Below is a small trained network, with its code and all its weights. Each question gives an input and a class and asks what happens when units are switched off, that is, made to give their printed mean instead of their output.

import numpy as np


def w(rows, s, z=0):
    codes = np.array(rows[::2]) - 128.0
    scale = np.full(codes.shape[1], s)
    scale[-1] = z or s
    return codes * scale


def f(y):
    return np.maximum(y, 0)


def log_softmax(a):
    a = a - a.max(-1, keepdims=True)
    return a - np.log(np.exp(a).sum(-1, keepdims=True))


def net(x, mask):
    res = np.array(x, float).reshape(1, 3) / 4 @ E
    y = f(res @ A[0][:, :-1].T + A[0][:, -1])
    res = res + np.where(mask, y, B[0][:, -1]) @ B[0][:, :-1]
    return log_softmax(res[-1] @ U[:, :-1].T + U[:, -1])


A, B = {}, {}
E = w([
[211,157,5,114],'x0',
[117,227,154,143],'x1',
[158,158,116,9],'x2',
],0.012)
A[0] = w([
[150,132,68,126,204],'N1',
[70,133,158,126,128],'N2',
[124,127,113,58,199],'N3',
[134,2,129,144,131],'N4',
[91,81,196,106,253],'N5',
[103,71,141,176,137],'N6',
[66,167,173,206,181],'N7',
[48,86,177,142,174],'N8',
[137,206,108,209,145],'N9',
[117,167,164,80,143],'N10',
],0.016,0.0057)
B[0] = w([
[193,116,93,160,207],'N1',
[103,124,94,60,190],'N2',
[149,125,119,179,206],'N3',
[115,100,124,9,225],'N4',
[35,148,129,128,250],'N5',
[128,18,188,117,202],'N6',
[122,55,226,176,243],'N7',
[13,78,124,59,245],'N8',
[88,206,119,219,200],'N9',
[143,188,81,106,184],'N10',
],0.013,0.015)
U = w([
[136,246,97,222,222],'0',
[79,50,231,101,158],'1',
[50,156,90,80,21],'2',
[219,142,254,110,3],'3',
[239,41,130,253,140],'4',
[227,167,64,5,150],'5',
[209,140,239,115,1],'6',
],0.0088,0.0086)

Each question gives the input, the list of numbers given to net, and the class t.
The units are the neurons (one row each of A and B). Each row of codes is followed by its name. A weight is (code - 128) times the scale printed after its matrix; where a second scale follows, it is the last column's (A, B and U).
mask holds one flag per neuron, in row order. A switched-off neuron (its flag False) gives its mean, the last column of its row in B, instead of its output. The means were averaged over made-up inputs and are rounded, as every weight is.
A unit's drop is (log p(t) with every unit on - log p(t) with that unit switched off) / (log p(t) with every unit on - log p(t) with every unit switched off).
The circuit of an input: a set's keep is (log p(t) with only the set's units on - log p(t) with every unit switched off) / (log p(t) with every unit on - log p(t) with every unit switched off). Starting from all 10 units, units are removed one at a time, each time the one whose removal leaves the highest keep (on an exact tie, the one counted first), for as long as the keep stays at least 0.8.
units of the circuit, in order: the units of the circuit, biggest drop first
k most important neurons: the k neurons with the biggest drops, biggest first
drop of u: that unit's drop, to one decimal
input [-7,7,8], class 2: units of the circuit, in order => [N10]
input [8,-2,8], class 4: 2 most important neurons => [N3; N4]
input [-4,0,4], class 2: 3 most important neurons => [N7; N6; N10]
input [1,1,-1], class 0: units of the circuit, in order => [N6; N8]
input [8,-8,-6], class 5: units of the circuit, in order => [N4; N7]
input [5,2,6], class 5: 4 most important neurons => [N7; N9; N5; N6]
input [5,-5,-4], class 5: 2 most important neurons => [N7; N4]
input [-1,7,-2], class 0: 4 most important neurons => [N9; N6; N4; N8]
input [7,-5,-3], class 5: 2 most important neurons => [N7; N4]
input [5,1,0], class 0: 2 most important neurons => [N7; N6]
input [7,-2,-5], class 4: 2 most important neurons => [N5; N1]
input [-1,4,4], class 0: 2 most important neurons => [N4; N8]
input [-8,-3,6], class 2: 3 most important neurons => [N7; N10; N5]
input [5,-5,-6], class 4: units of the circuit, in order => [N8]
input [6,1,-2], class 0: 3 most important neurons => [N7; N6; N9]
input [5,-7,-2], class 5: 2 most important neurons => [N4; N7]
input [8,4,7], class 0: 2 most important neurons => [N4; N3]
input [3,5,7], class 5: drop of N7 => 0.6
input [7,8,-5], class 0: drop of N9 => 0.5
input [3,-4,-1], class 5: drop of N7 => 0.4
input [-3,-3,7], class 2: most important neuron => [N7]
input [5,-6,-3], class 5: drop of N4 => 0.3
